Look-ups in named tables: a row name and a column name give one cell, copied from the table.

Teb =
|  | Vanemik | Zevet | Fatudaf | Tav | Lam | Pel | Muk | Mab | Lema | Mek |
|---|---|---|---|---|---|---|---|---|---|---|
| Fus | 129 | 162 | 209 | -85 | -656 | -451 | 303 | -320 | -937 | -243 |
| Gusaf | -912 | 564 | -737 | -391 | 622 | 90 | 87 | -525 | 315 | -745 |
| Runemo | -862 | 86 | -3 | 291 | -441 | 144 | -65 | 21 | -144 | -173 |

Lam of Runemo is -441
Pel of Gusaf is 90
Mek of Runemo is -173
Mab of Fus is -320
Mab of Gusaf is -525
Mek of Fus is -243
Mab of Runemo is 21
Lema of Fus is -937
Tav of Gusaf is -391
Vanemik of Gusaf is -912

Nokise.csv
,Nusop,Gabodu,Venenu
Komoliv,414,-111,115
Fovim,901,-340,-72
Bonu,883,-571,-149
Mif,612,-146,250
Zomi,126,60,180
Vopati,458,439,206
Vuseku,236,-13,20
Fazunaz,-354,471,310
Navuzel,-397,695,478
Vaz,80,376,104
Gitifo,102,280,114

Navuzel, Venenu => 478
Komoliv, Venenu => 115
Vaz, Gabodu => 376
Bonu, Venenu => -149
Vuseku, Nusop => 236
Komoliv, Gabodu => -111

Mosik:
|  | Zol | Fomazab | Darole | Fozolor | Milu | Raruran | Gur |
|---|---|---|---|---|---|---|---|
| Reb | -0.04 | 0.17 | -0.32 | 0.19 | -0.23 | -0.31 | -0.23 |
| Bibeko | -0.77 | -0.61 | -0.09 | -0.10 | -0.59 | -0.53 | -0.64 |
| Nis | 0.08 | -0.36 | 0.35 | 0.32 | -0.42 | 0.06 | -0.07 |
| Pimipi | -0.14 | -0.34 | -0.07 | -0.08 | 0.17 | 0.40 | 0.24 |
| Zale | -0.45 | -0.01 | 0.09 | 0.58 | -0.23 | -0.33 | 0.20 |
| Mem | -0.07 | 0.01 | 0.09 | 0.13 | 0.17 | 0.43 | 0.12 |
| Pofis | 0.17 | -0.45 | -0.68 | -0.42 | -0.39 | 0.18 | -0.20 |
| Vikur | 0.06 | 0.22 | -0.25 | 0.19 | -0.16 | -0.28 | -0.32 |
| Dab | -0.03 | 0.23 | -0.80 | -0.17 | -0.27 | -0.13 | 0.57 |
| Rekapob | 0.05 | -0.22 | -0.26 | -0.40 | -0.37 | -0.55 | -0.50 |
| Dorazam | -0.07 | -0.14 | -0.11 | -0.26 | -0.79 | -0.16 | -0.13 |
| Romeba | -0.44 | -0.44 | -0.44 | -0.39 | -0.41 | -0.23 | 0.16 |
| Bezurib | -0.13 | -0.28 | -0.22 | -0.65 | -0.48 | -0.46 | -0.27 |
| Biz | 0.43 | -0.20 | 0.21 | -0.55 | 0.15 | 0.00 | -0.62 |

Milu of Bibeko = -0.59
Raruran of Pimipi = 0.40
Zol of Bezurib = -0.13
Milu of Romeba = -0.41
Zol of Mem = -0.07
Gur of Dorazam = -0.13
Milu of Dorazam = -0.79

Soluzi =
|  | Debibi | Lil | Mol | Fibukat | Robef | Zuzi | Suvomes |
|---|---|---|---|---|---|---|---|
| Bafepe | 930 | 1022 | 866 | 2442 | 1849 | 3072 | 2569 |
| Koseni | 899 | 1085 | 850 | 2132 | 2149 | 3167 | 2216 |
| Pipufi | 743 | 1826 | 724 | 1249 | 2250 | 2343 | 1252 |
| Forunu | 919 | 1042 | 859 | 2309 | 1999 | 3133 | 2427 |
| Velut | 945 | 1002 | 889 | 2720 | 1539 | 2863 | 2815 |
| Valu | 677 | 7860 | 716 | 733 | 1174 | 957 | 890 |
| Bep | 911 | 1058 | 855 | 2230 | 2073 | 3155 | 2336 |
| Sugo | 949 | 999 | 901 | 2811 | 1463 | 2773 | 2883 |
| Vitosuk | 942 | 1006 | 881 | 2636 | 1621 | 2937 | 2747 |
| Nasurod | 895 | 1094 | 849 | 2103 | 2168 | 3168 | 2180 |
| Delobe | 918 | 1044 | 858 | 2298 | 2010 | 3136 | 2415 |

What is the Mol of Valu in Soluzi? 716
What is the Fibukat of Nasurod in Soluzi? 2103
What is the Suvomes of Pipufi in Soluzi? 1252
What is the Debibi of Pipufi in Soluzi? 743
What is the Robef of Pipufi in Soluzi? 2250
What is the Mol of Bafepe in Soluzi? 866

Table Sozako
        Soravi     Num    Dabe   Sanim   Gadod   Vufig     Sem     Suv    Munu
Fatif    0.281   4.177  -8.762   2.630   0.535  -4.283  -6.662   3.578  -2.243
Peva    -5.035   0.680   5.834   0.245   1.104   6.414  -5.732  -5.400  -5.447
Gagore   2.423  -1.272  -5.069   0.788   3.792  -6.356   7.477  -1.885   4.349
Bopom   -6.885  -0.235   7.623   0.392   1.372   1.289  -1.984  -4.502  -7.766
Logaku  -3.742  -4.943   5.864  -3.468  -5.193  -5.834   7.228   0.264  -4.611

Suv of Bopom: -4.502
Soravi of Logaku: -3.742
Munu of Peva: -5.447
Vufig of Gagore: -6.356
Munu of Gagore: 4.349
Suv of Logaku: 0.264
Sem of Peva: -5.732
Gadod of Fatif: 0.535
Sanim of Peva: 0.245
Munu of Bopom: -7.766
Suv of Fatif: 3.578
Soravi of Peva: -5.035
Sem of Fatif: -6.662
Soravi of Bopom: -6.885
Munu of Fatif: -2.243
Vufig of Fatif: -4.283

Gef =
         Redole  Fedim  Lekozo  Gemati   Der   Dep   Sen  Tigep  Boze  Petovu
Sevir      2.73   6.81    3.04    5.02  6.61  6.26  1.27   4.73  6.41    3.99
Padavim    5.70   6.38    3.53    5.61  4.05  5.77  5.13   6.65  5.04    4.17
Vadofa     1.64   3.72    4.22    6.55  4.97  3.49  5.30   6.21  5.84    5.76
Duf        3.68   5.11    5.06    3.67  3.09  3.65  3.91   2.22  5.52    4.75
Sug        5.41   6.80    2.56    4.33  3.00  5.76  3.60   6.22  5.44    4.48
Kopife     5.99   4.17    3.57    7.38  3.99  4.87  5.84   4.55  8.20    5.84
Ronid      3.97   6.04    5.22    3.18  4.08  5.70  6.20   3.19  4.54    2.88
Fumipa     4.79   5.26    7.61    3.92  6.07  7.02  4.30   4.31  7.82    2.31
Vetusid    5.79   6.13    6.65    5.93  6.36  6.97  2.73   5.01  3.67    3.74
Libaf      2.64   6.69    4.26    4.11  4.81  3.39  4.21   3.88  6.00    3.52
Mef        5.89   1.67    4.00    4.79  5.39  4.39  4.86   3.81  4.63    7.28
Kirameg    5.69   6.95    4.19    3.42  5.49  5.92  7.59   2.25  7.16    2.43
Suzese     3.43   4.27    4.77    2.46  5.68  5.11  8.01   6.33  3.20    5.23
Zode       4.76   5.46    3.94    7.28  3.81  4.03  5.56   4.91  7.29    3.18

What is the Boze of Vetusid in Gef? 3.67
What is the Dep of Kopife in Gef? 4.87
What is the Redole of Fumipa in Gef? 4.79
What is the Der of Duf in Gef? 3.09
What is the Fedim of Suzese in Gef? 4.27
What is the Dep of Kirameg in Gef? 5.92
What is the Fedim of Fumipa in Gef? 5.26
What is the Dep of Duf in Gef? 3.65
What is the Boze of Suzese in Gef? 3.20
What is the Boze of Kopife in Gef? 8.20
What is the Dep of Ronid in Gef? 5.70
What is the Fedim of Libaf in Gef? 6.69
What is the Fedim of Padavim in Gef? 6.38
What is the Lekozo of Fumipa in Gef? 7.61
What is the Sen of Fumipa in Gef? 4.30

